Below are the code and all the weights of a small trained network. Each question names an input and a target symbol and asks about switching units off, where a switched-off unit gives its printed mean instead of its output.

import numpy as np


def w(rows, s, z=0):
    codes = np.array(rows[::2]) - 128.0
    scale = np.full(codes.shape[1], s)
    scale[-1] = z or s
    return codes * scale


def norm(h):
    return h / np.sqrt((h * h).mean(-1, keepdims=True) + 1e-5)


def f(y):
    return np.maximum(y, 0)


def softmax(a):
    e = np.exp(a - a.max(-1, keepdims=True))
    return e / e.sum(-1, keepdims=True)


def log_softmax(a):
    a = a - a.max(-1, keepdims=True)
    return a - np.log(np.exp(a).sum(-1, keepdims=True))


def net(x, mask):
    ids = ['αβεζλμξπσψ'.index(c) for c in x.split()]
    T = len(ids)
    res = E[ids] + P[:T]
    q, k, v = (norm(res) @ M[0].T for M in (Q, K, V))
    z = softmax(np.where(np.tri(T) > 0, q @ k.T / 2**0.5, -1e9)) @ v
    res = res + np.where(mask[0], z, O[0][:, -1]) @ O[0][:, :-1]
    y = f(norm(res) @ A[0][:, :-1].T + A[0][:, -1])
    res = res + np.where(mask[1:13], y, B[0][:, -1]) @ B[0][:, :-1]
    return log_softmax(norm(res)[-1] @ U[:, :-1].T + U[:, -1])


Q, K, V, O, A, B = {}, {}, {}, {}, {}, {}
E = w([
[57,22,253,219,170],'α',
[173,111,168,92,162],'β',
[162,143,160,107,66],'ε',
[116,107,109,72,123],'ζ',
[86,157,154,132,75],'λ',
[126,151,135,76,75],'μ',
[171,110,51,116,117],'ξ',
[160,105,159,98,158],'π',
[111,160,162,150,82],'σ',
[146,157,89,117,33],'ψ',
],0.015)
P = w([
[87,94,112,251,154],'0',
[151,103,241,67,133],'1',
[150,112,223,58,117],'2',
[146,102,248,51,120],'3',
[147,113,254,62,115],'4',
[154,111,247,43,119],'5',
],0.0061)
Q[0] = w([
[164,132,181,43,9],'h1',
[157,198,65,254,156],'h1',
],0.01)
K[0] = w([
[129,116,105,225,140],'h1',
[164,181,95,8,122],'h1',
],0.011)
V[0] = w([
[160,127,190,107,26],'h1',
[31,138,192,12,129],'h1',
],0.011)
O[0] = w([
[194,221,126,155,196,165],'h1',
[4,106,81,121,188,4],'h1',
],0.013,0.0029)
A[0] = w([
[203,61,79,84,174,149],'n1',
[191,151,159,139,152,226],'n2',
[174,140,145,49,85,163],'n3',
[90,214,145,192,64,121],'n4',
[188,108,100,64,162,159],'n5',
[194,83,73,114,121,138],'n6',
[36,6,85,90,136,131],'n7',
[75,77,84,123,102,60],'n8',
[105,52,153,99,33,184],'n9',
[157,137,152,90,112,254],'n10',
[126,216,105,160,193,48],'n11',
[142,217,137,59,133,155],'n12',
],0.011,0.0025)
B[0] = w([
[95,168,202,84,39,164],'n1',
[86,89,117,104,134,213],'n2',
[77,124,165,199,140,235],'n3',
[58,126,148,56,80,159],'n4',
[61,104,145,115,112,179],'n5',
[91,144,166,98,101,161],'n6',
[195,133,37,158,55,218],'n7',
[164,183,61,133,95,164],'n8',
[158,118,87,91,255,254],'n9',
[96,225,74,95,157,215],'n10',
[138,73,75,149,198,172],'n11',
[94,113,67,187,121,207],'n12',
],0.0084,0.0094)
U = w([
[132,44,152,205,148,211],'α',
[113,110,162,63,149,24],'β',
[225,227,116,159,203,120],'ε',
[172,75,14,91,93,215],'ζ',
[3,132,124,163,96,139],'λ',
[111,172,53,188,255,1],'μ',
[189,84,173,105,22,243],'ξ',
[141,80,156,33,164,36],'π',
[70,186,163,162,66,65],'σ',
[173,213,138,146,67,121],'ψ',
],0.0079,0.0019)

Each question gives the input, a string of symbols that net reads in full, and the target symbol t.
The units are the heads (2 rows each of Q, K, V and O) and the neurons (one row each of A and B). Each row of codes is followed by its name. A weight is (code - 128) times the scale printed after its matrix; where a second scale follows, it is the last column's (O, A, B and U).
mask holds one flag per unit, heads first, then neurons. A switched-off unit (its flag False) gives its mean, the last column of its rows in O or B, instead of its output. The means were averaged over made-up inputs and are rounded, as every weight is.
A unit's drop is (log p(t) with every unit on - log p(t) with that unit switched off) / (log p(t) with every unit on - log p(t) with every unit switched off).
The circuit of an input: a set's keep is (log p(t) with only the set's units on - log p(t) with every unit switched off) / (log p(t) with every unit on - log p(t) with every unit switched off). Starting from the 12 units with the biggest drops (on a tie, the unit counted first), units are removed one at a time, each time the one whose removal leaves the highest keep (on an exact tie, the one counted first), for as long as the keep stays at least 0.8.
circuit, biggest first: the units of the circuit, biggest drop first
unit that matters most: the unit with the biggest drop
top k neurons: the k neurons with the biggest drops, biggest first
drop when u is switched off: that unit's drop, to one decimal
input ψ μ β ζ ξ, target ψ: circuit, biggest first -> h1; n9
input λ α μ ε ζ, target λ: circuit, biggest first -> n9; h1
input μ μ λ ξ α ε, target λ: unit that matters most -> n9
input α ζ ε, target μ: circuit, biggest first -> n9; h1; n3
input π β ζ ε, target π: circuit, biggest first -> h1; n9; n7
input π ζ ξ ζ μ λ, target π: circuit, biggest first -> h1; n9
input ε λ α ζ ε μ, target λ: circuit, biggest first -> n9; h1
input ψ λ π ξ, target ψ: top 2 neurons -> n9; n1
input λ λ ξ ε λ ε, target λ: drop when n4 is switched off -> 0.0
input ε ξ ξ, target ε: drop when h1 is switched off -> 2.4
input ζ ξ σ π, target ζ: drop when h1 is switched off -> 2.1
input μ ζ σ ζ λ, target μ: drop when n11 is switched off -> 0.1
input σ ζ β μ ζ μ, target σ: top 2 neurons -> n9; n3
